Below is a small trained network, with its code and all its weights. Each question gives an input and a class and asks what happens when units are switched off, that is, made to give their printed mean instead of their output.

import numpy as np


def w(rows, s, z=0):
    codes = np.array(rows[::2]) - 128.0
    scale = np.full(codes.shape[1], s)
    scale[-1] = z or s
    return codes * scale


def f(y):
    return np.maximum(y, 0)


def log_softmax(a):
    a = a - a.max(-1, keepdims=True)
    return a - np.log(np.exp(a).sum(-1, keepdims=True))


def net(x, mask):
    res = np.array(x, float).reshape(1, 2) / 4 @ E
    y = f(res @ A[0][:, :-1].T + A[0][:, -1])
    res = res + np.where(mask, y, B[0][:, -1]) @ B[0][:, :-1]
    return log_softmax(res[-1] @ U[:, :-1].T + U[:, -1])


A, B = {}, {}
E = w([
[176,202,155],'x0',
[181,7,81],'x1',
],0.012)
A[0] = w([
[175,178,76,115],'n1',
[201,173,175,247],'n2',
[242,149,129,252],'n3',
[122,2,8,254],'n4',
[129,155,119,32],'n5',
[140,25,148,254],'n6',
[122,70,175,19],'n7',
[120,96,128,15],'n8',
[96,174,197,123],'n9',
],0.0091,0.0042)
B[0] = w([
[232,130,44,148],'n1',
[255,179,49,195],'n2',
[188,122,18,187],'n3',
[154,252,58,250],'n4',
[173,161,98,132],'n5',
[195,233,88,208],'n6',
[172,107,115,138],'n7',
[153,147,102,134],'n8',
[104,155,83,188],'n9',
],0.0085,0.012)
U = w([
[181,57,181,6],'0',
[98,234,140,254],'1',
[93,171,171,2],'2',
[101,201,254,2],'3',
[78,76,154,2],'4',
[124,61,137,2],'5',
[110,6,109,2],'6',
[212,183,52,217],'7',
],0.0098,0.0042)

Each question gives the input, the list of numbers given to net, and the class t.
The units are the neurons (one row each of A and B). Each row of codes is followed by its name. A weight is (code - 128) times the scale printed after its matrix; where a second scale follows, it is the last column's (A, B and U).
mask holds one flag per neuron, in row order. A switched-off neuron (its flag False) gives its mean, the last column of its row in B, instead of its output. The means were averaged over made-up inputs and are rounded, as every weight is.
A unit's drop is (log p(t) with every unit on - log p(t) with that unit switched off) / (log p(t) with every unit on - log p(t) with every unit switched off).
The circuit of an input: a set's keep is (log p(t) with only the set's units on - log p(t) with every unit switched off) / (log p(t) with every unit on - log p(t) with every unit switched off). Starting from all 9 units, units are removed one at a time, each time the one whose removal leaves the highest keep (on an exact tie, the one counted first), for as long as the keep stays at least 0.8.
units of the circuit, in order: the units of the circuit, biggest drop first
unit that matters most: the unit with the biggest drop
top k neurons: the k neurons with the biggest drops, biggest first
drop of u: that unit's drop, to one decimal
input [-7,-4], class 1: units of the circuit, in order => n2; n3
input [-2,-3], class 1: unit that matters most => n3
input [-4,-2], class 1: top 2 neurons => n2; n3
input [-5,-2], class 1: top 2 neurons => n2; n3
input [-8,-3], class 1: top 3 neurons => n2; n3; n1
input [-3,-1], class 1: top 3 neurons => n2; n3; n1
input [-8,-2], class 1: top 3 neurons => n2; n3; n1
input [-3,-2], class 1: top 2 neurons => n2; n3
input [-6,-4], class 1: drop of n6 => -0.1
input [-1,-1], class 1: drop of n3 => 0.2
input [-1,-3], class 1: drop of n1 => 0.1
